Below is a small trained network, with its code and all its weights. Each question gives an input and a class and asks what happens when units are switched off, that is, made to give their printed mean instead of their output.

import numpy as np


def w(rows, s, z=0):
    codes = np.array(rows[::2]) - 128.0
    scale = np.full(codes.shape[1], s)
    scale[-1] = z or s
    return codes * scale


def f(y):
    return y / 2 * (1 + np.tanh(0.7978845608 * (y + 0.044715 * y**3)))


def log_softmax(a):
    a = a - a.max(-1, keepdims=True)
    return a - np.log(np.exp(a).sum(-1, keepdims=True))


def net(x, mask):
    res = np.array(x, float).reshape(1, 8) / 4 @ E
    y = f(res @ A[0][:, :-1].T + A[0][:, -1])
    res = res + np.where(mask, y, B[0][:, -1]) @ B[0][:, :-1]
    return log_softmax(res[-1] @ U[:, :-1].T + U[:, -1])


A, B = {}, {}
E = w([
[55,236,47,129,105],'x0',
[234,179,73,113,185],'x1',
[127,127,129,124,127],'x2',
[128,123,129,123,128],'x3',
[59,60,62,165,253],'x4',
[92,194,230,80,197],'x5',
[132,127,128,132,127],'x6',
[133,128,129,122,127],'x7',
],0.005)
A[0] = w([
[99,112,100,143,202,65],'neuron 0',
[48,225,62,124,103,87],'neuron 1',
[126,139,140,185,137,254],'neuron 2',
[153,75,44,158,71,68],'neuron 3',
[77,82,97,146,206,62],'neuron 4',
[178,205,178,128,4,53],'neuron 5',
[2,84,169,135,68,106],'neuron 6',
[254,201,84,145,229,87],'neuron 7',
[83,87,99,140,203,54],'neuron 8',
[65,218,65,138,106,76],'neuron 9',
[154,60,20,135,58,58],'neuron 10',
[98,125,153,137,116,25],'neuron 11',
[207,18,219,131,151,76],'neuron 12',
[26,89,192,168,75,66],'neuron 13',
[93,213,241,112,243,87],'neuron 14',
[78,91,57,135,209,114],'neuron 15',
],0.009,0.006)
B[0] = w([
[174,151,155,96,119,144],'neuron 0',
[131,100,162,134,227,186],'neuron 1',
[44,131,98,90,119,254],'neuron 2',
[107,147,157,201,108,160],'neuron 3',
[167,142,185,86,89,166],'neuron 4',
[156,138,197,52,69,199],'neuron 5',
[162,138,38,128,123,201],'neuron 6',
[197,129,33,132,134,203],'neuron 7',
[173,156,184,97,104,153],'neuron 8',
[136,111,165,137,208,168],'neuron 9',
[104,133,166,222,95,172],'neuron 10',
[216,159,140,171,149,99],'neuron 11',
[103,128,176,109,252,221],'neuron 12',
[195,137,64,135,139,172],'neuron 13',
[111,119,154,237,58,223],'neuron 14',
[118,127,156,56,89,209],'neuron 15',
],0.03,0.0047)
U = w([
[159,160,198,68,73,103],'0',
[88,123,111,144,124,245],'1',
[112,99,165,153,242,91],'2',
[97,137,150,254,76,87],'3',
[198,144,24,148,129,86],'4',
],0.0062,0.012)

Each question gives the input, the list of numbers given to net, and the class t.
The units are the neurons (one row each of A and B). Each row of codes is followed by its name. A weight is (code - 128) times the scale printed after its matrix; where a second scale follows, it is the last column's (A, B and U).
mask holds one flag per neuron, in row order. A switched-off neuron (its flag False) gives its mean, the last column of its row in B, instead of its output. The means were averaged over made-up inputs and are rounded, as every weight is.
A unit's drop is (log p(t) with every unit on - log p(t) with that unit switched off) / (log p(t) with every unit on - log p(t) with every unit switched off).
The circuit of an input: a set's keep is (log p(t) with only the set's units on - log p(t) with every unit switched off) / (log p(t) with every unit on - log p(t) with every unit switched off). Starting from the 12 units with the biggest drops (on a tie, the unit counted first), units are removed one at a time, each time the one whose removal leaves the highest keep (on an exact tie, the one counted first), for as long as the keep stays at least 0.8.
units of the circuit, in order: the units of the circuit, biggest drop first
most important unit: the unit with the biggest drop
k most important neurons: the k neurons with the biggest drops, biggest first
drop when u is switched off: that unit's drop, to one decimal
input [7,0,-1,6,1,-4,5,5], class 2: most important unit : neuron 1
input [4,5,5,2,-3,2,-7,4], class 4: 2 most important neurons : (neuron 7; neuron 12)
input [-6,0,-2,5,2,-4,-8,-3], class 2: 2 most important neurons : (neuron 12; neuron 14)
input [4,6,-4,-1,7,-8,3,8], class 3: 2 most important neurons : (neuron 10; neuron 3)
input [0,4,3,1,4,0,-1,-5], class 0: 3 most important neurons : (neuron 6; neuron 15; neuron 13)
input [-6,7,5,-4,3,2,7,5], class 4: 2 most important neurons : (neuron 7; neuron 1)
input [4,8,-2,1,-6,-3,0,6], class 4: 2 most important neurons : (neuron 7; neuron 15)
input [7,6,2,4,-6,-1,-7,2], class 2: 3 most important neurons : (neuron 1; neuron 9; neuron 15)
input [1,-6,7,-5,4,1,7,8], class 4: 2 most important neurons : (neuron 6; neuron 13)
input [0,-3,-5,3,6,7,-3,-4], class 3: 2 most important neurons : (neuron 14; neuron 5)
input [-2,7,4,-6,7,-2,7,-3], class 0: 2 most important neurons : (neuron 15; neuron 4)
input [-7,-7,-1,2,-2,1,-8,6], class 2: 2 most important neurons : (neuron 12; neuron 7)
input [2,4,8,1,3,-5,1,3], class 3: 3 most important neurons : (neuron 10; neuron 3; neuron 12)
input [8,7,5,3,-3,-3,-3,3], class 2: units of the circuit, in order : (neuron 1)
input [3,8,-1,-6,-6,-8,0,4], class 3: drop when neuron 3 is switched off : 0.6
input [-5,-7,-6,1,-6,-3,-1,-5], class 4: drop when neuron 15 is switched off : 0.2
input [-1,2,-1,-5,2,-8,-7,-7], class 3: drop when neuron 10 is switched off : 0.3
